Below are the code and all the weights of a small trained network. Each question names an input and a target symbol and asks about switching units off, where a switched-off unit gives its printed mean instead of its output.

import numpy as np


def w(rows, s, z=0):
    codes = np.array(rows[::2]) - 128.0
    scale = np.full(codes.shape[1], s)
    scale[-1] = z or s
    return codes * scale


def norm(h):
    return h / np.sqrt((h * h).mean(-1, keepdims=True) + 1e-5)


def f(y):
    return np.maximum(y, 0)


def softmax(a):
    e = np.exp(a - a.max(-1, keepdims=True))
    return e / e.sum(-1, keepdims=True)


def log_softmax(a):
    a = a - a.max(-1, keepdims=True)
    return a - np.log(np.exp(a).sum(-1, keepdims=True))


def net(x, mask):
    ids = ['ΔΞβεζλμπ'.index(c) for c in x.split()]
    T = len(ids)
    res = E[ids] + P[:T]
    u = 0
    for l in range(2):
        r = norm(res)
        for j in range(2):
            rows = slice(2 * j, 2 * j + 2)
            q, k, v = (r @ M[l][rows].T for M in (Q, K, V))
            z = softmax(np.where(np.tri(T) > 0, q @ k.T / 2**0.5, -1e9)) @ v
            o = O[l][rows]
            res = res + np.where(mask[u + j], z, o[:, -1]) @ o[:, :-1]
        u += 2
        y = f(norm(res) @ A[l][:, :-1].T + A[l][:, -1])
        res = res + np.where(mask[u : u + 4], y, B[l][:, -1]) @ B[l][:, :-1]
        u += 4
    return log_softmax(norm(res)[-1] @ U[:, :-1].T + U[:, -1])


Q, K, V, O, A, B = {}, {}, {}, {}, {}, {}
E = w([
[132,99,78],'Δ',
[121,157,135],'Ξ',
[1,147,188],'β',
[120,154,138],'ε',
[80,186,50],'ζ',
[225,83,164],'λ',
[79,200,146],'μ',
[38,71,108],'π',
],0.019)
P = w([
[132,172,230],'0',
[110,251,102],'1',
[111,201,136],'2',
[122,189,140],'3',
[132,157,186],'4',
[157,141,209],'5',
[172,134,226],'6',
[184,178,200],'7',
[197,188,200],'8',
[194,182,218],'9',
],0.0025)
Q[0] = w([
[75,199,162],'L0H1',
[170,53,78],'L0H1',
[121,74,74],'L0H2',
[117,250,161],'L0H2',
],0.015)
K[0] = w([
[131,84,32],'L0H1',
[137,24,210],'L0H1',
[206,68,19],'L0H2',
[73,255,167],'L0H2',
],0.0085)
V[0] = w([
[142,144,137],'L0H1',
[50,75,157],'L0H1',
[149,131,59],'L0H2',
[172,154,2],'L0H2',
],0.007)
O[0] = w([
[132,51,122,131],'L0H1',
[126,70,169,99],'L0H1',
[131,40,159,18],'L0H2',
[140,50,254,1],'L0H2',
],0.0055,0.00087)
A[0] = w([
[41,130,169,143],'L0N1',
[120,175,167,48],'L0N2',
[6,88,132,3],'L0N3',
[131,237,55,174],'L0N4',
],0.012,0.0046)
B[0] = w([
[141,165,60,190],'L0N1',
[134,126,167,154],'L0N2',
[127,203,40,170],'L0N3',
[211,51,254,255],'L0N4',
],0.0073,0.0097)
Q[1] = w([
[127,136,83],'L1H1',
[248,122,245],'L1H1',
[178,130,154],'L1H2',
[185,98,203],'L1H2',
],0.014)
K[1] = w([
[150,176,86],'L1H1',
[133,5,138],'L1H1',
[185,84,95],'L1H2',
[146,63,157],'L1H2',
],0.016)
V[1] = w([
[223,207,97],'L1H1',
[107,3,65],'L1H1',
[239,122,155],'L1H2',
[188,168,216],'L1H2',
],0.0074)
O[1] = w([
[145,85,255,105],'L1H1',
[95,187,69,165],'L1H1',
[176,167,45,254],'L1H2',
[101,231,19,237],'L1H2',
],0.0063,0.0039)
A[1] = w([
[160,123,8,26],'L1N1',
[160,232,182,49],'L1N2',
[84,182,226,155],'L1N3',
[133,229,40,10],'L1N4',
],0.014,0.011)
B[1] = w([
[18,46,213,170],'L1N1',
[91,7,131,231],'L1N2',
[99,185,109,253],'L1N3',
[201,30,178,157],'L1N4',
],0.012,0.006)
U = w([
[69,22,161,38],'Δ',
[114,205,118,179],'Ξ',
[207,178,25,207],'β',
[171,8,44,77],'ε',
[149,153,208,77],'ζ',
[50,135,243,3],'λ',
[137,161,187,189],'μ',
[112,111,15,179],'π',
],0.014,0.007)

Each question gives the input, a string of symbols that net reads in full, and the target symbol t.
The units are the heads (2 rows each of Q, K, V and O) and the neurons (one row each of A and B). Each row of codes is followed by its name. A weight is (code - 128) times the scale printed after its matrix; where a second scale follows, it is the last column's (O, A, B and U).
mask holds one flag per unit, layer by layer, with each layer's heads first. A switched-off unit (its flag False) gives its mean, the last column of its rows in O or B, instead of its output. The means were averaged over made-up inputs and are rounded, as every weight is.
A unit's drop is (log p(t) with every unit on - log p(t) with that unit switched off) / (log p(t) with every unit on - log p(t) with every unit switched off).
unit that matters most: the unit with the biggest drop
top k neurons: the k neurons with the biggest drops, biggest first
k most important neurons of layer l: the k neurons of layer l with the biggest drops, biggest first
drop of u: that unit's drop, to one decimal
input μ ε Δ π π ζ π ζ, target Δ: unit that matters most : L0N4
input Ξ ζ Δ ζ Δ π λ, target β: top 3 neurons : [L1N2; L0N4; L1N1]
input β λ Δ μ ζ μ, target Δ: top 3 neurons : [L1N2; L1N4; L0N1]
input λ λ ε Ξ ζ ζ, target ε: top 2 neurons : [L0N4; L1N2]
input Δ π ζ λ μ, target ε: 2 most important neurons of layer 1 : [L1N2; L1N4]
input Δ μ λ λ ζ Ξ μ, target ε: 3 most important neurons of layer 1 : [L1N4; L1N2; L1N1]
input μ π β λ, target β: 2 most important neurons of layer 1 : [L1N2; L1N1]
input Δ λ ε ζ, target ε: top 2 neurons : [L0N4; L1N4]
input λ Δ ε Ξ, target Δ: 2 most important neurons of layer 0 : [L0N4; L0N1]
input π ζ ε λ β ε π, target π: top 4 neurons : [L0N4; L0N3; L1N2; L1N1]
input λ μ Δ μ π μ ε, target Δ: top 3 neurons : [L1N2; L0N4; L0N1]
input π ε Δ ζ, target Δ: drop of L1N1 : 0.2
input π μ μ π ε ζ Δ ζ π ε, target Δ: drop of L0N1 : 0.1
input π μ μ Ξ λ λ π ε ε β, target Ξ: drop of L0N4 : 0.1
